Here is a tiny trained network, its code and every weight. The questions are about switching its units off for an input and a class, where a switched-off unit gives its printed mean instead of its output.

import numpy as np


def w(rows, s, z=0):
    codes = np.array(rows[::2]) - 128.0
    scale = np.full(codes.shape[1], s)
    scale[-1] = z or s
    return codes * scale


def norm(h):
    return h / np.sqrt((h * h).mean(-1, keepdims=True) + 1e-5)


def f(y):
    return np.maximum(y, 0)


def log_softmax(a):
    a = a - a.max(-1, keepdims=True)
    return a - np.log(np.exp(a).sum(-1, keepdims=True))


def net(x, mask):
    res = np.array(x, float).reshape(1, 2) / 4 @ E
    u = 0
    for l in range(3):
        y = f(norm(res) @ A[l][:, :-1].T + A[l][:, -1])
        res = res + np.where(mask[u : u + 6], y, B[l][:, -1]) @ B[l][:, :-1]
        u += 6
    return log_softmax(norm(res)[-1] @ U[:, :-1].T + U[:, -1])


A, B = {}, {}
E = w([
[41,148,234,196,3,220,165,136,29,135],'x0',
[209,213,121,225,127,162,20,96,198,220],'x1',
],0.0051)
A[0] = w([
[153,152,115,104,195,96,147,125,117,141,167],'0.n0',
[106,59,95,102,95,124,163,134,143,82,235],'0.n1',
[161,205,138,123,199,138,228,157,81,183,6],'0.n2',
[101,62,113,137,85,92,3,115,211,60,149],'0.n3',
[112,220,183,126,196,109,192,156,32,166,96],'0.n4',
[150,93,94,127,114,116,86,138,181,103,219],'0.n5',
],0.0053,0.0016)
B[0] = w([
[80,80,162,166,17,189,80,127,144,98,227],'0.n0',
[232,234,120,206,148,204,185,82,154,253,253],'0.n1',
[155,154,147,140,153,190,170,154,173,134,128],'0.n2',
[160,136,122,165,88,202,193,111,187,155,217],'0.n3',
[122,112,111,162,53,166,145,124,182,146,194],'0.n4',
[98,96,143,172,29,192,85,157,139,131,239],'0.n5',
],0.0041,0.0034)
A[1] = w([
[121,116,119,123,145,108,98,127,92,138,94],'1.n0',
[170,37,15,22,215,50,115,126,242,67,4],'1.n1',
[116,77,91,23,194,68,255,140,88,78,21],'1.n2',
[97,40,65,34,136,99,252,127,142,78,9],'1.n3',
[138,104,111,155,64,188,157,120,172,145,239],'1.n4',
[170,171,96,116,179,69,204,120,139,160,154],'1.n5',
],0.0089,0.0013)
B[1] = w([
[125,140,113,112,151,115,152,110,130,122,128],'1.n0',
[51,24,115,114,15,138,91,104,120,78,224],'1.n1',
[168,254,218,185,183,147,201,139,123,143,183],'1.n2',
[170,240,172,176,183,158,163,151,92,200,196],'1.n3',
[129,116,132,75,189,87,153,145,134,76,251],'1.n4',
[124,92,104,103,137,112,80,147,140,110,160],'1.n5',
],0.0081,0.012)
A[2] = w([
[58,92,172,162,8,196,160,126,82,114,93],'2.n0',
[43,75,146,131,33,129,120,121,66,102,8],'2.n1',
[109,103,97,59,195,51,110,136,70,110,45],'2.n2',
[82,112,153,130,85,128,92,139,78,120,95],'2.n3',
[192,185,80,182,147,119,57,91,169,218,80],'2.n4',
[108,115,118,105,105,143,146,112,95,156,145],'2.n5',
],0.015,0.0014)
B[2] = w([
[162,40,22,86,140,110,33,129,193,131,249],'2.n0',
[179,68,120,105,161,251,128,228,161,108,212],'2.n1',
[93,173,180,124,181,31,35,67,105,74,154],'2.n2',
[80,67,176,93,86,162,254,147,142,23,172],'2.n3',
[152,226,197,155,184,171,245,174,69,162,207],'2.n4',
[120,153,199,190,68,141,78,115,195,81,144],'2.n5',
],0.0081,0.017)
U = w([
[148,4,76,92,97,188,96,175,192,89,205],'0',
[172,211,183,165,174,167,214,165,106,167,194],'1',
[99,142,166,100,180,26,73,83,110,69,184],'2',
[75,120,88,135,17,115,142,64,86,188,21],'3',
[83,101,93,152,56,121,144,72,67,160,26],'4',
[105,107,102,134,60,91,141,99,98,177,20],'5',
[88,109,84,148,18,85,144,86,86,200,3],'6',
[115,103,88,145,62,75,137,98,100,204,10],'7',
],0.011,0.0041)

Each question gives the input, the list of numbers given to net, and the class t.
The units are the neurons (one row each of A and B). Each row of codes is followed by its name. A weight is (code - 128) times the scale printed after its matrix; where a second scale follows, it is the last column's (A, B and U).
mask holds one flag per neuron, layer by layer. A switched-off neuron (its flag False) gives its mean, the last column of its row in B, instead of its output. The means were averaged over made-up inputs and are rounded, as every weight is.
A unit's drop is (log p(t) with every unit on - log p(t) with that unit switched off) / (log p(t) with every unit on - log p(t) with every unit switched off).
most important unit: the unit with the biggest drop
top k neurons: the k neurons with the biggest drops, biggest first
top k neurons in layer l: the k neurons of layer l with the biggest drops, biggest first
drop of u: that unit's drop, to one decimal
input [3,-1], class 2: top neuron => (1.n1)
input [-2,-1], class 2: top 2 neurons => (1.n4 1.n1)
input [-3,1], class 2: top 2 neurons => (1.n4 0.n5)
input [-5,6], class 1: top 2 neurons => (0.n5 2.n0)
input [5,6], class 1: top 3 neurons => (1.n1 0.n0 0.n5)
input [3,-3], class 2: top 3 neurons => (1.n1 1.n4 0.n1)
input [-3,-1], class 2: top 3 neurons => (0.n0 0.n5 1.n4)
input [-2,2], class 2: top 2 neurons in layer 1 => (1.n1 1.n4)
input [-3,3], class 2: top 2 neurons in layer 1 => (1.n3 1.n4)
input [3,2], class 2: drop of 1.n4 => 0.7
input [1,0], class 2: drop of 1.n1 => 0.3
input [0,-3], class 2: drop of 0.n1 => 1.1
input [4,6], class 1: drop of 1.n1 => 6.7
input [1,8], class 1: most important unit => 1.n1
